Below are the code and all the weights of a small trained network. Each question names an input and a target symbol and asks about switching units off, where a switched-off unit gives its printed mean instead of its output.

import numpy as np


def w(rows, s, z=0):
    codes = np.array(rows[::2]) - 128.0
    scale = np.full(codes.shape[1], s)
    scale[-1] = z or s
    return codes * scale


def norm(h):
    return h / np.sqrt((h * h).mean(-1, keepdims=True) + 1e-5)


def f(y):
    return np.maximum(y, 0)


def softmax(a):
    e = np.exp(a - a.max(-1, keepdims=True))
    return e / e.sum(-1, keepdims=True)


def log_softmax(a):
    a = a - a.max(-1, keepdims=True)
    return a - np.log(np.exp(a).sum(-1, keepdims=True))


def net(x, mask):
    ids = ['ΓΔΛΨΩηθτφ'.index(c) for c in x.split()]
    T = len(ids)
    res = E[ids] + P[:T]
    u = 0
    for l in range(2):
        q, k, v = (norm(res) @ M[l].T for M in (Q, K, V))
        z = softmax(np.where(np.tri(T) > 0, q @ k.T / 2**0.5, -1e9)) @ v
        res = res + np.where(mask[u], z, O[l][:, -1]) @ O[l][:, :-1]
        u += 1
        y = f(norm(res) @ A[l][:, :-1].T + A[l][:, -1])
        res = res + np.where(mask[u : u + 4], y, B[l][:, -1]) @ B[l][:, :-1]
        u += 4
    return log_softmax(norm(res)[-1] @ U[:, :-1].T + U[:, -1])


Q, K, V, O, A, B = {}, {}, {}, {}, {}, {}
E = w([
[70,193,250,147,193,142],'Γ',
[162,129,159,137,129,202],'Δ',
[130,158,157,132,113,205],'Λ',
[220,128,131,112,103,164],'Ψ',
[151,201,195,122,135,177],'Ω',
[123,168,149,170,140,225],'η',
[164,123,190,74,91,170],'θ',
[65,214,79,73,217,177],'τ',
[151,97,175,125,136,247],'φ',
],0.0022)
P = w([
[94,115,79,133,21,40],'0',
[171,67,73,99,101,135],'1',
[101,175,7,99,144,123],'2',
[196,142,161,131,48,98],'3',
[168,71,95,85,108,145],'4',
[121,182,34,100,170,139],'5',
[210,150,161,123,48,98],'6',
[169,71,104,78,108,146],'7',
],0.0014)
Q[0] = w([
[97,86,101,248,101,2],'0.h1',
[202,104,219,112,106,155],'0.h1',
],0.0048)
K[0] = w([
[149,55,159,166,220,180],'0.h1',
[171,74,128,92,106,3],'0.h1',
],0.005)
V[0] = w([
[93,4,86,122,155,76],'0.h1',
[200,153,145,55,105,77],'0.h1',
],0.0025)
O[0] = w([
[171,208,229,123,95,186,2],'0.h1',
[195,182,62,102,89,254,106],'0.h1',
],0.0022,0.003)
A[0] = w([
[86,254,49,183,161,78,201],'0.n1',
[64,220,192,71,206,78,143],'0.n2',
[75,148,19,147,126,199,2],'0.n3',
[176,190,202,196,68,66,133],'0.n4',
],0.0023,0.00076)
B[0] = w([
[164,110,218,210,166,194,241],'0.n1',
[188,166,91,145,42,175,220],'0.n2',
[183,160,191,39,135,33,252],'0.n3',
[123,175,68,95,250,109,172],'0.n4',
],0.0026,0.0019)
Q[1] = w([
[198,202,60,222,177,153],'1.h1',
[172,85,150,64,182,253],'1.h1',
],0.0046)
K[1] = w([
[149,244,112,179,219,166],'1.h1',
[15,160,135,167,67,3],'1.h1',
],0.005)
V[1] = w([
[106,12,141,73,49,164],'1.h1',
[8,59,86,176,158,25],'1.h1',
],0.0018)
O[1] = w([
[191,183,130,160,251,174,2],'1.h1',
[159,148,62,27,147,194,55],'1.h1',
],0.0022,0.0014)
A[1] = w([
[168,199,149,71,182,46,110],'1.n1',
[64,211,145,100,167,64,95],'1.n2',
[241,82,147,110,122,116,9],'1.n3',
[66,254,210,121,106,74,78],'1.n4',
],0.0029,0.0015)
B[1] = w([
[53,78,140,200,14,99,186],'1.n1',
[220,134,209,190,149,137,184],'1.n2',
[21,252,117,218,199,84,173],'1.n3',
[144,78,60,58,178,139,253],'1.n4',
],0.0025,0.0021)
U = w([
[58,113,91,45,40,139,182],'Γ',
[176,180,96,177,101,116,139],'Δ',
[101,201,83,124,191,139,136],'Λ',
[185,193,177,150,67,161,61],'Ψ',
[2,77,55,214,123,108,97],'Ω',
[183,99,49,14,195,160,184],'η',
[91,147,166,168,150,202,3],'θ',
[177,54,183,159,46,69,201],'τ',
[136,122,212,125,219,88,133],'φ',
],0.0092,0.0024)

Each question gives the input, a string of symbols that net reads in full, and the target symbol t.
The units are the heads (2 rows each of Q, K, V and O) and the neurons (one row each of A and B). Each row of codes is followed by its name. A weight is (code - 128) times the scale printed after its matrix; where a second scale follows, it is the last column's (O, A, B and U).
mask holds one flag per unit, layer by layer, with each layer's heads first. A switched-off unit (its flag False) gives its mean, the last column of its rows in O or B, instead of its output. The means were averaged over made-up inputs and are rounded, as every weight is.
A unit's drop is (log p(t) with every unit on - log p(t) with that unit switched off) / (log p(t) with every unit on - log p(t) with every unit switched off).
most important unit: the unit with the biggest drop
k most important neurons: the k neurons with the biggest drops, biggest first
k most important neurons of layer l: the k neurons of layer l with the biggest drops, biggest first
input η η Δ, target Ω: 2 most important neurons of layer 0 -> 0.n3, 0.n1
input η η η τ, target η: 3 most important neurons -> 1.n4, 0.n2, 0.n1
input η η Ψ Λ Ω η θ, target Ψ: 3 most important neurons -> 1.n4, 1.n3, 0.n3
input Ψ τ η Ω η, target Ψ: 3 most important neurons -> 1.n4, 0.n4, 1.n1
input Γ Γ η θ Ψ η Γ θ, target Γ: 4 most important neurons -> 1.n2, 0.n3, 1.n3, 0.n1
input Γ τ Δ, target Ω: most important unit -> 0.n3
input Ω Γ Γ Ω τ, target Ω: 2 most important neurons of layer 1 -> 1.n1, 1.n4
input Γ η τ Γ Δ Γ Ψ, target Δ: 2 most important neurons of layer 0 -> 0.n3, 0.n4
input Γ Λ η Ω Γ, target Γ: 3 most important neurons -> 0.n2, 0.n3, 0.n4
input Γ τ Λ Δ Δ, target Γ: 3 most important neurons -> 0.n4, 0.n1, 1.n2
input τ τ Λ τ η η, target φ: 3 most important neurons -> 0.n3, 0.n1, 0.n2
input Ψ Δ Λ Γ η, target Ψ: 2 most important neurons of layer 1 -> 1.n1, 1.n4
input φ Ψ Λ, target τ: 3 most important neurons -> 0.n3, 1.n1, 1.n3
input Ω Γ Ω Ψ Γ, target Ω: most important neuron of layer 1 -> 1.n2
input η Γ φ φ, target θ: 3 most important neurons -> 1.n3, 1.n4, 0.n3
input η θ η τ Λ Ω Δ Ω, target η: 2 most important neurons of layer 1 -> 1.n1, 1.n2
input η η Γ η η Ω, target Ψ: 2 most important neurons of layer 0 -> 0.n2, 0.n1
input η Γ Γ η, target Ω: 3 most important neurons of layer 0 -> 0.n3, 0.n4, 0.n2
input Λ Δ Δ η Γ η η Ω, target Λ: 2 most important neurons -> 0.n3, 1.n3
input Λ Γ Ω Γ η, target Λ: 2 most important neurons -> 0.n3, 1.n3
input Γ Γ Γ η η τ η Ω, target Γ: most important unit -> 1.h1
input η η Γ η η η Λ, target Γ: 2 most important neurons -> 0.n3, 0.n4
input Δ η Γ Ω η Γ η, target τ: 3 most important neurons of layer 0 -> 0.n2, 0.n1, 0.n4
